Below is a small trained network, with its code and all its weights. Each question gives an input and a target symbol and asks what happens when units are switched off, that is, made to give their printed mean instead of their output.

import numpy as np


def w(rows, s, z=0):
    codes = np.array(rows[::2]) - 128.0
    scale = np.full(codes.shape[1], s)
    scale[-1] = z or s
    return codes * scale


def f(y):
    return np.maximum(y, 0)


def softmax(a):
    e = np.exp(a - a.max(-1, keepdims=True))
    return e / e.sum(-1, keepdims=True)


def log_softmax(a):
    a = a - a.max(-1, keepdims=True)
    return a - np.log(np.exp(a).sum(-1, keepdims=True))


def net(x, mask):
    ids = ['Ξαβγεηθμσ'.index(c) for c in x.split()]
    T = len(ids)
    res = E[ids] + P[:T]
    u = 0
    for l in range(2):
        q, k, v = (res @ M[l].T for M in (Q, K, V))
        z = softmax(np.where(np.tri(T) > 0, q @ k.T / 4**0.5, -1e9)) @ v
        res = res + np.where(mask[u], z, O[l][:, -1]) @ O[l][:, :-1]
        u += 1
        y = f(res @ A[l][:, :-1].T + A[l][:, -1])
        res = res + np.where(mask[u : u + 12], y, B[l][:, -1]) @ B[l][:, :-1]
        u += 12
    return log_softmax(res[-1] @ U[:, :-1].T + U[:, -1])


Q, K, V, O, A, B = {}, {}, {}, {}, {}, {}
E = w([
[45,133,105,117,101,214,154,139,193],'Ξ',
[121,188,47,138,134,93,29,12,77],'α',
[47,174,55,73,110,62,153,124,108],'β',
[87,133,60,96,122,100,154,106,124],'γ',
[77,206,129,1,123,196,107,104,73],'ε',
[136,146,72,102,139,141,139,104,136],'η',
[165,251,103,155,111,26,91,147,72],'θ',
[86,89,94,77,106,111,181,164,173],'μ',
[201,139,99,131,140,106,81,74,94],'σ',
],0.019)
P = w([
[129,151,126,155,195,161,221,90,117],'0',
[90,173,109,125,100,147,176,53,138],'1',
[73,248,146,66,137,163,163,86,229],'2',
[100,94,43,97,156,143,98,133,129],'3',
[110,61,148,155,211,57,135,134,170],'4',
[154,101,135,115,77,131,126,89,177],'5',
[121,196,199,108,81,184,177,104,127],'6',
[138,89,77,150,122,128,115,125,121],'7',
[122,29,107,93,159,173,90,186,146],'8',
[148,138,105,108,61,189,149,128,104],'9',
[140,111,135,198,82,58,148,145,112],'10',
[136,77,64,106,82,193,37,98,107],'11',
[143,186,137,122,88,175,108,164,147],'12',
],0.014)
Q[0] = w([
[131,134,132,156,254,172,196,184,64],'0.h0',
[111,113,151,144,134,136,103,174,99],'0.h0',
[113,138,163,152,174,125,125,167,109],'0.h0',
[138,156,227,140,167,106,189,118,173],'0.h0',
],0.0096)
K[0] = w([
[100,156,160,160,104,124,154,26,150],'0.h0',
[101,146,119,157,29,139,212,174,143],'0.h0',
[112,122,235,92,139,80,92,78,125],'0.h0',
[74,148,108,184,255,144,85,184,166],'0.h0',
],0.0081)
V[0] = w([
[111,161,139,120,147,182,136,149,125],'0.h0',
[226,158,88,194,191,104,136,105,164],'0.h0',
[121,77,95,124,147,98,49,152,133],'0.h0',
[76,164,254,163,125,146,93,163,146],'0.h0',
],0.0089)
O[0] = w([
[143,34,224,138,94,7,153,54,115,119],'0.h0',
[51,128,167,52,100,92,142,137,61,207],'0.h0',
[165,168,87,156,136,148,140,126,58,96],'0.h0',
[190,136,172,131,101,128,112,183,146,1],'0.h0',
],0.011,0.0079)
A[0] = w([
[86,203,147,151,128,155,176,110,151,132],'0.n0',
[139,153,166,162,114,133,97,1,86,125],'0.n1',
[136,161,136,101,28,163,89,90,147,168],'0.n2',
[180,109,62,84,124,87,130,110,113,233],'0.n3',
[151,169,192,116,42,96,109,111,113,162],'0.n4',
[79,117,207,144,137,229,140,109,119,125],'0.n5',
[56,78,107,173,165,164,104,123,134,205],'0.n6',
[76,81,69,146,107,147,226,100,209,149],'0.n7',
[157,138,87,100,38,114,130,121,138,252],'0.n8',
[107,72,163,92,198,200,55,126,158,107],'0.n9',
[84,151,120,157,97,101,67,165,112,155],'0.n10',
[133,123,149,141,245,69,212,110,111,209],'0.n11',
],0.0078,0.003)
B[0] = w([
[69,178,149,102,122,177,91,137,95,215],'0.n0',
[90,152,170,126,134,97,195,95,103,250],'0.n1',
[166,119,139,131,179,168,109,159,106,219],'0.n2',
[100,157,94,111,165,163,128,107,131,254],'0.n3',
[121,136,162,148,109,194,109,130,123,212],'0.n4',
[146,77,126,132,57,100,120,135,156,165],'0.n5',
[186,132,57,62,112,84,121,165,179,207],'0.n6',
[130,149,141,149,104,167,125,143,158,246],'0.n7',
[122,62,141,132,87,244,105,107,100,242],'0.n8',
[145,109,114,77,115,75,66,132,162,161],'0.n9',
[254,133,154,109,102,115,102,154,137,227],'0.n10',
[90,114,174,85,101,91,128,163,225,195],'0.n11',
],0.0092,0.0076)
Q[1] = w([
[43,165,204,174,150,146,178,136,145],'1.h0',
[123,64,154,112,148,10,151,147,160],'1.h0',
[116,157,156,146,130,100,170,118,147],'1.h0',
[143,101,114,124,184,141,98,177,106],'1.h0',
],0.011)
K[1] = w([
[101,136,143,94,221,1,87,174,182],'1.h0',
[98,183,202,104,215,206,93,123,163],'1.h0',
[112,162,176,49,161,80,46,118,238],'1.h0',
[86,219,168,174,58,191,252,81,128],'1.h0',
],0.0069)
V[1] = w([
[166,126,91,131,1,140,134,184,165],'1.h0',
[125,23,146,89,136,184,103,136,127],'1.h0',
[209,157,111,206,94,161,130,125,108],'1.h0',
[172,63,106,150,165,178,227,173,130],'1.h0',
],0.0087)
O[1] = w([
[98,2,189,80,160,47,50,150,111,127],'1.h0',
[211,130,155,81,51,180,183,165,125,109],'1.h0',
[114,113,131,191,29,133,169,174,119,26],'1.h0',
[126,181,131,54,196,111,132,188,207,6],'1.h0',
],0.0099,0.017)
A[1] = w([
[129,166,111,131,78,180,107,136,157,80],'1.n0',
[151,149,143,175,176,92,115,15,115,163],'1.n1',
[85,207,94,143,132,108,199,78,219,25],'1.n2',
[85,126,131,132,142,219,47,158,159,253],'1.n3',
[161,245,71,218,148,199,120,129,103,218],'1.n4',
[165,135,191,148,81,142,67,218,103,151],'1.n5',
[254,164,48,53,115,138,49,137,157,62],'1.n6',
[196,147,158,74,193,134,155,218,158,230],'1.n7',
[193,107,77,144,203,115,78,93,118,206],'1.n8',
[64,110,65,196,123,168,207,221,201,144],'1.n9',
[203,211,162,96,106,57,140,96,158,205],'1.n10',
[135,190,243,134,119,81,104,116,145,199],'1.n11',
],0.0071,0.0017)
B[1] = w([
[180,157,134,122,155,115,220,33,125,168],'1.n0',
[179,83,144,120,116,176,102,152,128,252],'1.n1',
[205,127,74,139,133,106,129,79,147,174],'1.n2',
[138,60,69,121,191,79,172,206,159,196],'1.n3',
[155,62,82,90,145,119,109,134,64,237],'1.n4',
[153,154,39,222,100,66,151,101,75,165],'1.n5',
[121,127,187,112,208,108,137,58,185,191],'1.n6',
[84,50,174,118,217,69,184,128,101,141],'1.n7',
[103,146,255,40,162,158,71,155,127,191],'1.n8',
[121,155,80,90,189,139,82,109,72,144],'1.n9',
[73,172,140,78,152,118,124,67,202,155],'1.n10',
[144,43,95,121,105,145,94,69,124,166],'1.n11',
],0.0066,0.017)
U = w([
[50,69,118,82,132,113,140,29,129,218],'Ξ',
[142,75,108,107,160,160,49,121,137,248],'α',
[182,47,138,63,123,98,124,130,79,87],'β',
[194,61,107,158,175,72,153,79,67,26],'γ',
[106,157,117,65,140,131,48,136,159,2],'ε',
[15,65,102,194,111,152,47,70,110,98],'η',
[180,198,120,39,129,71,210,100,93,175],'θ',
[115,130,160,117,253,76,144,156,105,100],'μ',
[211,86,202,114,73,179,157,79,160,61],'σ',
],0.0052,0.0031)

Each question gives the input, a string of symbols that net reads in full, and the target symbol t.
The units are the heads (4 rows each of Q, K, V and O) and the neurons (one row each of A and B). Each row of codes is followed by its name. A weight is (code - 128) times the scale printed after its matrix; where a second scale follows, it is the last column's (O, A, B and U).
mask holds one flag per unit, layer by layer, with each layer's heads first. A switched-off unit (its flag False) gives its mean, the last column of its rows in O or B, instead of its output. The means were averaged over made-up inputs and are rounded, as every weight is.
A unit's drop is (log p(t) with every unit on - log p(t) with that unit switched off) / (log p(t) with every unit on - log p(t) with every unit switched off).
The circuit of an input: a set's keep is (log p(t) with only the set's units on - log p(t) with every unit switched off) / (log p(t) with every unit on - log p(t) with every unit switched off). Starting from the 12 units with the biggest drops (on a tie, the unit counted first), units are removed one at a time, each time the one whose removal leaves the highest keep (on an exact tie, the one counted first), for as long as the keep stays at least 0.8.
circuit, biggest first: the units of the circuit, biggest drop first
most important unit: the unit with the biggest drop
top k neurons: the k neurons with the biggest drops, biggest first
top k neurons in layer l: the k neurons of layer l with the biggest drops, biggest first
input σ θ σ Ξ θ, target θ: circuit, biggest first : (1.h0 0.n10 1.n10)
input θ α Ξ σ μ μ Ξ, target μ: circuit, biggest first : (1.h0 1.n3 1.n7)
input σ θ σ θ σ Ξ θ Ξ γ ε, target β: top neuron in layer 0 : (0.n11)
input σ σ β, target θ: circuit, biggest first : (1.h0 1.n0 0.n7)
input σ σ β σ θ α, target θ: circuit, biggest first : (0.n6 1.h0 0.n1 0.h0)
input θ θ β β θ θ μ θ ε θ θ θ, target γ: top 2 neurons in layer 1 : (1.n5 1.n8)
input η α μ σ μ, target μ: circuit, biggest first : (1.h0 1.n7 0.n11)
input σ θ θ θ θ η β θ θ θ σ ε, target η: circuit, biggest first : (1.h0 0.n11)
input α α α θ η Ξ α Ξ η, target γ: top 2 neurons : (0.n6 0.n1)
input γ Ξ μ θ, target β: circuit, biggest first : (1.h0 0.n7 0.n5)
input ε θ θ Ξ β, target η: circuit, biggest first : (1.h0 0.n5 0.n0)
input Ξ Ξ σ μ Ξ γ θ, target β: circuit, biggest first : (1.h0 0.n6 0.n7)
input μ θ Ξ θ μ, target β: top 2 neurons in layer 1 : (1.n6 1.n10)
input ε β θ γ ε Ξ σ, target σ: top 2 neurons in layer 0 : (0.n1 0.n9)
input θ γ β η θ α σ, target η: circuit, biggest first : (1.h0 0.n10 0.n8)
input σ α ε α Ξ, target σ: circuit, biggest first : (1.h0 0.n7)
input γ Ξ α σ α θ σ, target γ: top 2 neurons : (1.n4 0.n1)
input α θ Ξ θ α σ θ Ξ, target θ: most important unit : 0.n6
input θ α σ α, target γ: top 2 neurons in layer 0 : (0.n1 0.n11)
input θ σ β, target η: circuit, biggest first : (1.h0 0.n8)
input θ μ σ θ Ξ γ, target η: circuit, biggest first : (0.n10 0.n7 1.h0)
input Ξ θ ε Ξ θ θ η Ξ θ θ θ Ξ α, target η: circuit, biggest first : (1.h0)
input η θ γ θ θ σ Ξ ε Ξ, target β: circuit, biggest first : (1.h0 0.n5 0.n6)
input σ θ Ξ η σ θ σ σ θ α θ σ, target γ: top 2 neurons : (0.n11 1.n4)
input σ θ Ξ μ, target η: top 4 neurons : (0.n6 0.n4 0.n1 0.n10)
input ε θ σ Ξ η θ θ η η θ α θ θ, target γ: top 4 neurons in layer 1 : (1.n4 1.n5 1.n0 1.n8)
input Ξ β θ θ μ θ Ξ θ α θ Ξ σ, target η: top 2 neurons : (0.n8 0.n10)
input σ θ θ Ξ ε α μ, target σ: top neuron : (0.n7)
input σ σ θ η, target θ: top 3 neurons in layer 1 : (1.n0 1.n2 1.n11)
input Ξ θ ε, target β: top 2 neurons : (0.n5 0.n7)
